Each row has a hidden value. The values are split into ranges, and the grade after each row names the range that its value falls in. Each part has its own value, ranges and names.
[ -85    7  113  131   90  -87  -44   85   89  -85  117  -20  -94 -193
 -104   -6   80    6  189  114 -152  -22   88  -36  -45   54 -185 -134
  171  -15   70 -199  -16 -157  -47  -62   17   52  236 -143   28  -11
  -65 -155] | topum
[ 159 -190  348  -70   78 -164   71  367 -210  146  106 -229 -344 -195
  126  -91  -15   33  216  106 -160  177  129  -54  -60  165 -141 -206
 -114 -331  127   16 -127  -32   26 -188  -40  -69  275 -300  206 -347
   46   23] | Tobar
[  80   20   97  163  -42  136   42 -208  115 -165  200  -36   64  131
   -6  163   31 -201  212 -243 -106   17  -85 -129  -16   77 -295 -128
  -11    0 -185  134  238  187  120  124  213  115 -132   79 -139 -316
  203  166] | bopus
[-288  318  -76  227 -137 -251  -75 -182  271   27 -179  123  191   22
   79  185   56  -23  -38   31   -4 -253   77  102   89  -61  -23   35
  107  214  -29   49  143  -95 -264    5 -258   91   13  135   14  150
  143 -136] | zon
[ 232 -296  435   52   18  -19 -156  354 -136  173  120 -276 -292 -136
  -81 -254 -212   57  180  204  -44  257 -125 -114  -65   94  -44  -24
  -37 -390  137  142 -246  -65  -82 -399  -24   21  194 -427  -49 -436
   75  183] | rir
[-104  131  104   74 -112 -229   10  -95    0  158  -63   83   37  -77
  100   83   90  128  -18 -100  118  -39   18  160   16  -81 -129  -40
  133  254   28  -43   52   43  -67 -157 -281   64   28    0   50 -111
  -15   67] | zon
[ 146   73  130  179 -142   33  214  -47  128  425 -139   62 -196  -72
   61  294 -137 -213  -90  103   80  295  -28 -224  -55  506  -24  142
 -131 -195   79 -115   -5  -94 -341 -143  -62 -259 -369   64  197 -181
  480 -149] | Fupo
[ -86  133  141  162 -189 -226 -111  -61   87  137  -99 -110  116  -63
    8   35  -58   49  -29   64  144 -154  126  101  119 -116  102  125
   -9  190   86  161   74  149 -151  -41 -299   76 -179  -40  141  -77
  129   59] | zon
[ 108  131   27  196 -114 -160   36    5  151  315 -113    1  346  -33
  203  156   18  -19 -126 -174  184  -15  266  -97   69  279   -3   59
  -55  -30  142  296  234 -200 -472    0 -491 -248 -528   94   33  -14
  422  376] | zon
[   9  120  -36   71  -47  -14   26  -46  172   -4  -52   23  165   55
  -25  137   87   -1    4  -69   85 -152  106  -36   48  107    5  -55
   71   66   76   64  112 -150 -210    7 -121 -117 -286   53   32   84
  177   72] | rir
[  80 -128  303 -173  -42 -171   43  343 -255  253  -18  -96 -245  -87
  246  -74   42    8   90  -15  -73  131  127   -2  -38  118   22 -286
 -169 -261  103   87 -286  -53  156 -262 -203  -61  263 -265  201 -135
   15  -19] | tofo
[ 112 -149  187   27 -115  289   59   14   46 -339  176  -20   34  279
 -285  -28   71  -14  248   -9 -128  -47  -27  -76   22  -19 -137 -103
 -142   47  -44   -3  -89   78  240   21  114   90  -97 -181  -14 -105
  -23   15] | rir
[  21 -124  327  304  -35 -119 -216  180    2    9  131 -233 -167  -47
  -61 -119 -166   -2  180  200  -87   77  -78  -48   27  -46 -121   59
  -56 -181   11  177  -77   98  -66 -193 -106  190  218 -331  -50 -381
   90  106] | Fupo
[ -96  -15  195 -330 -252   76   12   90   11  -73 -195  -21  289 -230
 -307 -385  -18  176  -29  223  -63 -190  176   69   99 -201  152 -216
    2  119  -16   55 -206 -279 -223 -192  -69  -52 -111  -40  127  368
  -91   47] | mevem
[ 197 -253  395 -143  -39    0   -2  344 -186   69   82 -249 -218 -120
  -47 -243 -116   45  207  178 -169  154   39  -88  -17   67  -41 -170
 -174 -353   55  141 -210  -55   -1 -230   26  -36  162 -328  102 -287
   59  121] | Tobar
[  -4  108   35  168  -89  -55  -16  -66  126   70    0   12  190   15
   69  130   50  -75    3 -132   54  -64  110  -68   52  106  -64  -57
   -1   36   -5  152  130  -49 -152   26 -195  -42 -245   40  -10  -10
  222  156] | Fupo
[ 104 -124  296  -88  -87 -175 -103  302 -201  260   35 -105 -140  -16
  214  -93  -44    4  136   26 -143  132   79  -52   13   68   42 -161
 -207 -343   46  220 -235  -67   87 -183 -266    0  239 -318   33 -174
   92   99] | Fupo
[-212  201  -29   87  -37 -183  138  -41  132  -53 -165  110   -6  -90
  -50  110  146  180  -47  110   61 -188   56  169   39  -37 -168  -86
  187  280   30 -202   73 -166 -313 -147 -157  -50   31   71  180   92
  -21 -123] | Tobar
[  19  119   36  120 -152   21   52 -146   68   69  -33   22   61  167
  139  218   12 -151  -22 -199   81  -23  -79  -63   54   96  -80  -99
  -90    9 -149  222  109  116  -40  -16  -41  -10 -252  102  -14 -152
  298  152] | mevem
[ 117  -20   82 -124  -93  153 -133  -26   85 -106  142 -110   51   99
 -162   26  -45 -170  262   53 -205 -102   62 -190   66   25  166  -77
 -107 -204  -27  118  -36    4  177  205  217   19 -134 -120  -41   50
  141  -82] | topum
[ -54   38   57 -243  -65   61   -1  -21   16  123    2  185  177 -318
 -165  -93  176   36   13  -57    9  -12  202  -41  -52   54   85 -261
  243  156  125 -310 -199 -319   69  -96  -69 -104  -75  -30   47  433
 -174 -152] | mevem
[  86   80   70  159 -148  -80  -52   13  119  167  -66  -81  340   35
  130   55  -32  -51  -68 -141  118  -77  181 -102  110  134   32   -6
 -110  -71   24  419  173 -101 -342   10 -353 -130 -446   37  -27  -32
  378  404] | bopus
[  54   -9   77  130   18  151   13 -238   39 -204  332  124  -60  224
   33  228  151 -186  328 -352 -203  100 -205 -102  -92   43 -414 -215
   69   25 -224  -65  129  191  425  105  248  225  169  -14 -272 -335
    8   40] | bopus
[  55  -77  252 -323 -102 -128  165  283 -214  148 -112  -91   31 -204
  139 -196   87  126   14  -23  -59   -7  271   51   24   36   -9 -363
 -136 -109   50  140 -138 -173  -85 -193 -209 -169   25  -92  254   37
   17  168] | topum
[ 117  -27  139  -28 -170   66 -136   37   17  111   88  -42   49  139
   -3   73  -44 -182  157   -3 -119    9  102 -183   65  107  204  -22
 -222 -213   26  159 -142   22  198  113  -82    2 -148 -183    1   40
  191  -60] | Fupo
[  -3  125  -22    2  -64  -66   28  -20  140  -27  -80  -27  129   48
  -50  106   72   68   25   14   64 -212  131   23   84   26   51  -31
   45   85   88   67  110 -114 -217   28 -116 -111 -253   27  103   75
  141   44] | rir
[ -60  139    2  -74  -21 -147  149   82  102  211 -178  104  -29 -255
  -34   96   98   87  -54  175   23  -40  227   -3  -10  222   45  -67
  128   33  207 -281  -50 -368 -351 -114 -180 -262 -106   17  266  254
   80 -236] | Tobar
[ -82   17  187  -65 -270  -90  -22  106  -26  155 -155  130  269   -6
    8 -144   69  131  -69    5   24  -57  195   79   71  -58   83  -95
 -111  125   68   95 -224 -196  -79 -204 -498  -14  -51 -127   68  235
  -21   80] | zon
[-299  318 -105  260  -43 -342 -122 -116  201   22 -146   40   84  -47
   97  188   83   78  -68   48  107 -299   43  164  114 -134  -32    4
  211  245   -4   38  161  -52 -296  -43 -267   78   45   70   51   87
   79  -58] | mevem
[ -41  127   -5  201  -94  -40  -46 -116  147  -31  -10   21   20  126
 -111  189   45   53   12   31  156 -145  -40   40   82  -29    2   97
   80  204   51  -35   61   62  -95  -19 -128   17 -221  -47   47  -42
   93  -18] | tofo
[ -84  149    9  -89  -68  -89   25   27  156   87 -183  -40  170 -226
  -50  -15   37   -7  -62   82   59 -197  244  -13   51   80  155 -132
  110   45  128   24   22 -254 -309  -55  -82 -164 -223   94  186  285
  133  -73] | tofo
[  30  -31   86  323  -11  225   74 -168  155 -240  311  204  120  280
   29  237  200 -280  278 -373 -225  127  -30 -197 -107  223 -464 -196
  -51   26 -156  -52  102   50  341  125   41  172   54   -7 -245 -178
   88   17] | zon
[  -9  -29  100  -64   28   21   32   53   36 -135   90   13  118 -101
 -140  -66  200   99  131 -103    1 -119  188   37  -29  -18  -91 -231
  174  176  140 -138  -29 -134   87  -54  -63   -9  -18  -86   62  115
 -160    6] | lus
[  97 -175  398   21  -26 -272  -29  385 -209  222   40 -192 -275 -127
  160 -148  -82  115  177  180 -170  178   93   15  -13   64 -122  -79
 -180 -314  109  123 -174  -43  -65 -264 -284   16  362 -373  134 -375
   53   91] | bopus
[  81  174   11   25 -237  -95  153    3  127  290 -346  -34  124  184
  169  206  -74   -2 -217   -8  241 -111   76   -6  126  212  191   76
 -200  -54   80  344   93 -100 -489 -126 -320 -280 -555  143  213  -31
  495  178] | lus
[   1   96   46 -224  -68 -167  -37  108   69  191 -209  -66  107 -200
  -60  -93  -12  178  -40  156   77 -175  170   61   62    1  229  -56
  141  -24  202   53  -33 -324 -381 -155 -170 -197 -161  -25  133  195
   84   31] | lus
[  29   49  -15   97   -9  156   -2 -226   40 -175  272  165 -141  351
   71  342  161 -230  286 -303 -179   43 -237 -117  -51   70 -263 -204
   -1  -25 -226  -75   36  186  477  136  248  180  141  -32 -213 -216
   52 -109] | topum
[ -50   46  131 -233 -195  -77 -105  133   40  168 -196  -41  133 -216
 -173 -206  -82  114  -28  300  -35 -135  178    2  101  -57  309  -42
   -3  -62  116   38 -216 -306 -274 -143 -173 -119 -100 -122  139  329
   43  -85] | mevem
[ -60   14  110 -155  -45   83  141  -43    2   16  -10  149  -57 -180
 -150    2  177   23   41  -55   40   18   59   32  -93   59  -61 -248
  197  224   93 -373 -181 -113  160 -182   65  -33   24   -9  151  172
 -178 -253] | rir
[ 101  -82  196 -209 -244  290  -78  -81   69  -62   14   -2  391  -20
 -219 -269  -83  -83   81  -94 -109  -11  -13 -152   32  -48   37 -206
  -46  -78 -159  283  -71 -166  -45  -80  102   20 -258   18 -228  117
  123  298] | bopus
[ -83   98   67    9  -17  -55  134  -63   73   -5 -103   24    9 -184
  -53    3   78  104  -49  -33  122  -64  -36   91  -25    3 -204 -183
  237  195  -16  -86   90 -113 -270 -241   22  -55  -63  113   76  -58
   25   83] | tofo
[ -73   60  109 -262 -226  -65  -56  111   31   91 -200   10  136 -122
 -197 -174  -33  157   -3  309  -73 -178  182   46  122 -104  285  -40
  -48    4   91   -8 -221 -282 -217  -96 -189 -102  -78 -124  168  354
   -4 -132] | mevem
[  52  139   13    6 -181  -24  113  -68   83  132 -186   -8  123  206
  159  199   22  -59 -105 -172  181 -119   29   -1   84  118   80  -71
 -125   25   -8  291   94   21 -180  -63 -168 -137 -403  133  111  -56
  338  170] | lus
[ 118  -98  170   49  -93   -5  -94  209  -23  -59   88  -94  -37  373
   87   56   19  -52  221  -22 -155  -62   59  -76   66   52   60  -73
 -291 -253   47  285 -139   18  189   10 -192   52   66 -290  -12 -143
  142   46] | lus
[ -32  136  -56   73  -25   23  101  -99  180  -39  -40  103  145  -14
  -67  152  136    8   -4  -80   73 -114   78  -29   10  126 -109 -105
  148  147   36  -85  123 -185 -215  -15  -56 -122 -249  107   36  113
  119   20] | tofo
[ -34  -21  121   22  -56   14 -250   65  117  -86  113  -66   60  -79
 -265 -112  -38   -6  213  228 -171 -115   89  -90   55  -77  132    0
   62  -75   79  -44 -141 -144   32   34   -1   94   79 -249  -56  160
  -47 -151] | mevem
[  92   43   31  111   45  173  205 -247  103  -67  219  158 -159   65
  -12  327  127 -207  228 -229 -145  184 -151 -163 -131  273 -409 -156
  103    1 -137 -270  172   56  163   81  316    8  -26  106  -87 -282
  138 -103] | Fupo
[-141  207  -21   30  -18 -239  103   27  131  209 -203   83  -16 -275
   19  119   81   95  -92  160   65  -88  183   54   15  147   -3  -44
  181   98  154 -217   32 -302 -419 -130 -214 -194  -66   63  236  190
   99 -183] | topum
[  78  -20   96 -180 -178  215   -9  -10  113 -116  -46  -39  220   42
 -267 -127  -40   -9   76   88  -62 -132   48 -103   75   -9  128 -106
  -53  -45  -28  132  -66 -176 -126  -16  100  -83 -297  -21  -13  173
  123   78] | tofo
[  98   44   -8 -133  -29  -30 -127   20   -2  109  118   49  -42  125
   46  185   96  -67  198  -61 -100  -52   81 -109   28   93  174  -83
  -18 -157   96  -32 -101  -86  232  134  -48  -54  -24 -174  -26  100
   60 -140] | Tobar
[  77 -122  318  -97   -6 -234  -62  317 -183  172    1 -230 -310 -169
   69 -158 -110  136  157  237 -120   81    3   36   11  -20  -23 -103
  -65 -288   75  101 -157  -47 -107 -263  -83   -5  311 -312  129 -309
   34   53] | topum

Part 2:
[ 253   32  -48   -1  -47    9 -118    7  127  -85  -92   20  -89  185
 -148  224    9  -14  174    2  -71   65   62  147 -179  166 -138  -24
   67  243 -265 -114  -46   18   92 -104 -371   55   66  163  295  -41
  -90 -166] | V
[-275 -196 -394    9  -44 -113   96 -187  -87   14  -38 -123  138 -122
  -50    4 -220 -197 -233  -51    7  -75   23  -28   34   27 -105 -347
   31  173   39   88   38 -239   76   80  248 -122  102   26 -394  270
   89 -124] | V
[ 169   82  -47 -154  303   78 -183  150  -73 -159 -147 -179  158 -172
   21  -96   90 -169  231   51 -103  -26  -95 -256 -157   80  -24   74
  127  -67  -13 -212  -64  440 -171  227   89 -103 -142 -369  182 -110
 -164  -42] | T
[ -18 -111 -378 -139   51  -85  480  -21  -45  192  -84 -113   58 -399
   16 -104 -143   49 -318 -109 -243 -246 -101 -193   16 -113  -13 -199
   -9 -106  193   42 -284 -113  -84  280  303 -199  245 -272 -328  213
  -14   98] | V
[ 348   62  217  232 -226 -353  -28  -33 -301   73   98  372   77  159
   69  107 -290  271   51   14 -222 -510  274  -75  395  -60   87  -96
  -84  232 -240  -84  323 -291 -145    4 -174   71  102    2 -102  228
   68   39] | D
[  25  -13 -349 -117 -136 -202  175  159  -59  321  154  123   -4 -189
  -84  180  -58  182 -132  -78    4 -121  -20  194 -130  -85  -50  -98
  108  -76  -48  117 -136  -98   35  -60  -27 -100  205  -17 -135  246
   67  -39] | A
[ 172 -179  478 -312   26  108   32  -92   14 -343  -69 -161 -184  393
  137   -5 -187 -101  342  -67 -272   35   70 -525  304  249   74    7
 -365  448    9  -23  312  132 -105  278 -126  338  -61 -231  336 -347
 -382  -31] | V
[ 251 -197  490 -543  199  -14 -164  133 -116 -136  -79 -301   49  -39
  259 -108  100   -2  495  -89 -271  -12   18 -637  217  344  274   41
 -333  286  286  -13  212  323 -116  310  104  299  -87 -569  216 -256
 -378  178] | Z
[ 447   82 -330   99   56 -114  315   11 -171  -51    6  258   31 -455
  -74  232  166  221  -93 -122 -132 -202   -4  146   13  -96  -95   38
  -66 -215  -39  -80 -505   26   65  -59 -366  -77  141  104  -27   -3
   -4  -52] | D
[ 147 -146 -134 -372  -10  -54  165   83   13    2   23  -50 -136  -24
  -28  213   62   42  180 -183  -63   89   -9   43   56  185   21  -91
 -250   90  -18  157 -125  135  113   50 -208  108    0  -75  168 -122
 -149  -68] | Z
[ 219  -12   88   73 -111   61  317 -142   86  -32  -54   63 -106   22
  -43   65 -197  -27  -82  -25 -165  -50  141  -63  194  -54    5  -11
   -1  238  102  -71    5 -310    4   -2 -169   34  181  163  106   10
  -96   12] | T
[  12  -38  103  -48  254   77  -89 -133   20 -303 -320 -334   94   60
   42 -143  -73 -234   59  144  -12 -163  228 -291 -180   63   91  -51
  -45  553  114 -240  396  126 -117  161  -14   53   69   47   99   70
  110 -143] | E
[ 162   28 -156 -155  -37  -19  -87  269  156  177  -28   12   30 -182
  -69  235  102   73  100 -125   26  184   -5  160 -269   25  -84   74
  237    3   48  -26 -141   13  129  -85   18  -77   21  -15  213  -47
  -14  -38] | U
[-265 -212 -250 -235  208  -48   35   92  -82  -66 -153 -302  228 -211
   97  -74  -91 -210  -48 -118    3   71  -31 -269  -32  -59   14 -143
   44   71  226    9  196  121  -15  268  549 -132 -109 -300 -148  -25
   86  -53] | E
[-288   72 -393 -174   37   72  169  233   49  -12  119  -20  -64  -67
  -43   62 -170 -152 -220  -61  144   90  -94    0 -273 -243 -231   -8
  178 -121  -13   57   12  264 -120  217  275 -186  -96 -143   61  -23
   98 -243] | E
[ 156 -154  366 -188  -42 -108  -16   19 -244   59  226    5   76 -193
  177    4  -12  140  129  -25 -138  -91   58 -409  239   68  184   89
  -99  206  375   19  163 -180  -28  -29  -18  273  228 -174 -125   35
 -256  170] | U
[ 296  131  288  182  -44   37   67  134   37 -103  102  151  -82  133
  -50  193   -4   91    9  114  -30  127  170    9 -124 -262  -38  303
  259  244   51 -262  249 -138    8 -263 -359  165  220  300  430 -106
   31  -69] | E
[  80 -141  -68  -50  108 -220  -45  195 -146  191  -29  -99  245 -177
    0   98   78  110   55   -7  -25   32   76   29  -89 -131  145   46
  229  100  147 -123  252 -144   88 -179   83  -28  202  -10  -27  140
  129   82] | U
[ 228   38  344 -268   -1  141 -224  169  131 -213  -24    7 -146  259
   60  168  -48  -71  395 -110   -9  147  152 -147   57  189   -2  155
 -128  318  -29  -53  250  220  -49  128 -164  172 -236  -82  501 -331
 -212 -112] | E
[ -99  118 -674  121  -57 -214  112  277  -83  222  110  222  113 -185
 -166  223 -103   57 -276  -81   91  -48  -76  385 -248 -315 -272 -110
  363 -336 -287    4 -156   43    5  -17  174 -367  -22  -10 -103  204
  288 -194] | D
[  33  -58 -216    0   70  -53  233  -45  -98 -206  -39   -2   24 -107
  -32  133  -14 -124  -76  -53   44   26  127   48   75 -102  -28  -95
  -92  130   43   -5   51   34   71    3 -102   -1  -26  148   59  -32
  145 -175] | Z
[-104   38  117 -418  246  164 -688  322    8 -209   28 -255   57  302
    1    3   37 -364  578   44  124  297 -110 -185 -230  311  -88  101
  138   86 -221  -96  317  674 -162  205   87   18 -433 -441  433 -256
 -305 -204] | T
[-182  -43 -407 -177   14   11  186   86  -72   17  157  -29  -14 -153
  -53   31 -123 -126 -141  -75  -52   70 -263 -111  -98  -61 -236 -113
  108 -256  -57  102 -265  190  -62  199  213 -131   -8 -290 -113  -12
 -161 -133] | T
[ -46  179  122  159  -36  -67 -181  289 -129  -17  259  149   90  101
   18   56 -138  -18  -67  154   51   59   29 -124 -187 -335 -149  193
  440   17  -37 -199  364   63 -160  -66  131    5   23  -69  185   24
   96 -115] | E
[ 179   75 -209 -144  109  107   -1  179  178  -23  -79  -88  -74 -104
 -137  167  154  -11   62  -17  -14  156  -72  110 -432   36 -164  101
  179   26  -61 -129 -240  217   56  -36 -218  -45   99   32  306  -83
  -74 -141] | D
[ 313  -20 -170  280   -3 -373  238   26 -279  194    6  167  197 -207
  -76  151   26  325 -165   93 -136 -302  141  163  -37 -295  107    4
  196   57  -51 -190   88 -315   57 -305 -262  -27  446  236 -141  324
  263   49] | U
[ 403  -44  -66   11   21   -8  197 -198   83 -125 -336  -19   18 -241
   -2   86   -2   36   20 -140 -224 -222  181  -73  111  180   23 -142
 -208  280   83  -90 -248 -160   82  123 -165  -17   87   91    9    0
  -32    2] | D
[ 384   98  -86  -95   -1  -15  230   85    1   14   22  112  -94 -276
  -25  149  106  221   -8  -48 -160 -141  -53  -72 -185  -11  -78  107
  -17  -44   26  -60 -381  118  -18   21 -285   52  212  -44  137  -51
 -136  -34] | U
[ -87 -178 -366 -177   91  -79  392  -53 -215 -163   -4  -37   95 -394
  113   18  -99  -48 -186 -219 -117  -93 -138 -321  171  -89  -94 -169
 -205 -168  179  140 -249  131  -12  328  340  -66  -63 -298 -272 -124
  -51  -85] | E
[ 119  253  -70   65  190  165 -300  210  110 -181 -120  -83  105  -33
  -88   -3   54 -256  126  139   23  150  -48  -57 -399  -41 -215  140
  428  -19 -121 -306  -28  375 -125   78   52 -160 -167 -137  380 -108
  -29 -180] | T
[  65  -52   32   15   21  -55  102  119  -35  -75   24  -31    6  162
  -24   81 -104   -8    5   28 -166  125  -43 -149  -46 -161  -91   51
  183   77  -84 -141  176    8  -23    1   22   53  105  -83  218 -113
  -46  -56] | V
[ 152  263 -194  167   40   87 -253   88   25 -327  -56  149  122 -257
  -40  174   97 -236   36  -12  152  112   72   44 -228   -2 -298   20
  212  -16  -54 -139 -219  293   31   45   14 -111 -323   53  232 -154
  102 -306] | A
[ 311  101 -236  -81  116   10  230  185   53   72  -82   38  -37 -232
  -92  110   90  107  -21  -67 -149  -65  -36   97 -165  -87  -64   81
   91 -137  -46 -133 -300  138  -47   66 -170 -150  107  -75  189  -12
  -38   -2] | V
[  40  -42   39   19   24 -112  120  143 -175   43  176   36   91 -125
   28   81  -15   84  -85   46  -21   41   26 -117  -42 -259   27  135
  200   46  181  -97  194 -100   -8 -136    2   76  222   16   22   40
   38    5] | U
[ 195  190  -71   27    6   50  -89   67  147 -146 -163   31  -51   63
  -73  126  -49  -61   60   42   35  -83  149   54 -292   17 -136   14
  103  250 -168 -150   34  185  -55   65 -164  -43  -56  104  309  -24
  103 -239] | U
[-278 -150 -453  -75  116 -133   28   73 -139  133   67 -128  170 -189
 -118  118    5 -109 -151    4  267   51   91  283 -198 -150   32  -96
  170  108  104   27  231 -105  113 -191   18 -143  163  225 -226  309
  262 -149] | U
[  73  -27   77  155  -19   64    6  -89   32 -213  -58   -8   56   18
  -21   85 -101 -195  -28    2  -46  152  133  -96   81  -48  -98  -11
  134  259  104 -144  131 -195   75  -50   -6   41   10  159  131  -76
   -9  -93] | V
[ 232  -96  362 -277   39   26   79   19 -107 -215  113  -47 -125   73
  114   69   28    4  256  -33 -130   44   86 -330  216  129  122   90
 -284  277  164    7  159  134  -37   62 -268  329   35 -109  267 -216
 -260   -1] | Z
[  41  -64   59  -36  -45 -204 -161  160  -94 -135  -45   70   49  428
   -1  222 -181  -86  272  -69   38   81  245  109  221  -27   40  -96
  -39  281 -302  -21  584   76   19    6   -6   40 -285   20  328 -122
  180 -181] | Z
[-351 -284 -434 -165  298 -146  268   49 -415  264  205 -291  366 -657
   30 -215   49 -104 -311   42   -3  -33 -215 -209    3 -253  142  -76
  231 -281  507   13  -34 -128  -39  -12  414 -187  366 -281 -640  390
  -19  184] | T
[  24  -14 -206  -45 -130 -249  240  202 -173  211  229  212  -37   51
  -45  198 -172  225 -109  -51  -29 -132    7  124   14 -258  -30   -3
   83  -76 -165   64  138  -59  -51  -53  -61  -33  160  -17  -13  123
   98  -71] | U
[  64   91 -315 -144    1  -50  179  160   21  105  117   61 -154  -16
 -159  189   29   42  -59   15  113  -49   72  323 -237  -78  -52  -16
   21   47 -139   29  -42  138   -8  -85 -360  -54  134  164  159  167
  116 -178] | Z
[ 178 -122   28  -68   78  -10  -49  -58  119 -313 -384 -136   18  266
   -9  176  -97 -137  257 -121  -61   71  226  -31   58  137   12  -97
 -149  450 -156 -108  304   65  103  102  -65   51 -191  110  349 -250
   82 -196] | E
[ 152 -218  293 -141  -25  -51 -115  -78 -110 -216   13  -60   41   93
   94  157  -13  -33  283  -82  -76  135  108 -265  217  185   77   10
 -165  371  131    0  247  -91  132  -67 -126  302   10   19  130 -207
 -199  -41] | U
[  99   89 -174   41  -29 -133   84  266 -170   73  262  216   66 -216
  -41  209   66   95  -72  -20   47   98  -36  109  -86 -261 -113  121
  246 -211   13  -34  -70   58   20 -147  -52  -36   51   -7   94    1
   63  -77] | A
[  42 -134  -72    0  -72 -231  155   82 -303  105  266  143   87  -73
   20  107 -111  133  -60  -54 -170  -45  -87 -117  222 -146  -28  -37
   63 -123  -14   26   41 -158   -6  -48   33   47  171 -154 -166   67
 -110   53] | V
[  10   51 -215 -176   70  -59  -77  196  -93 -128   76   79 -116  358
 -108  183 -127  -63  203  -33   44  -38    8  161  -48    8 -124  -30
  -75    9 -489   -9  209  407 -138  131 -242  -55 -204  -91  280  -80
  -16 -279] | V
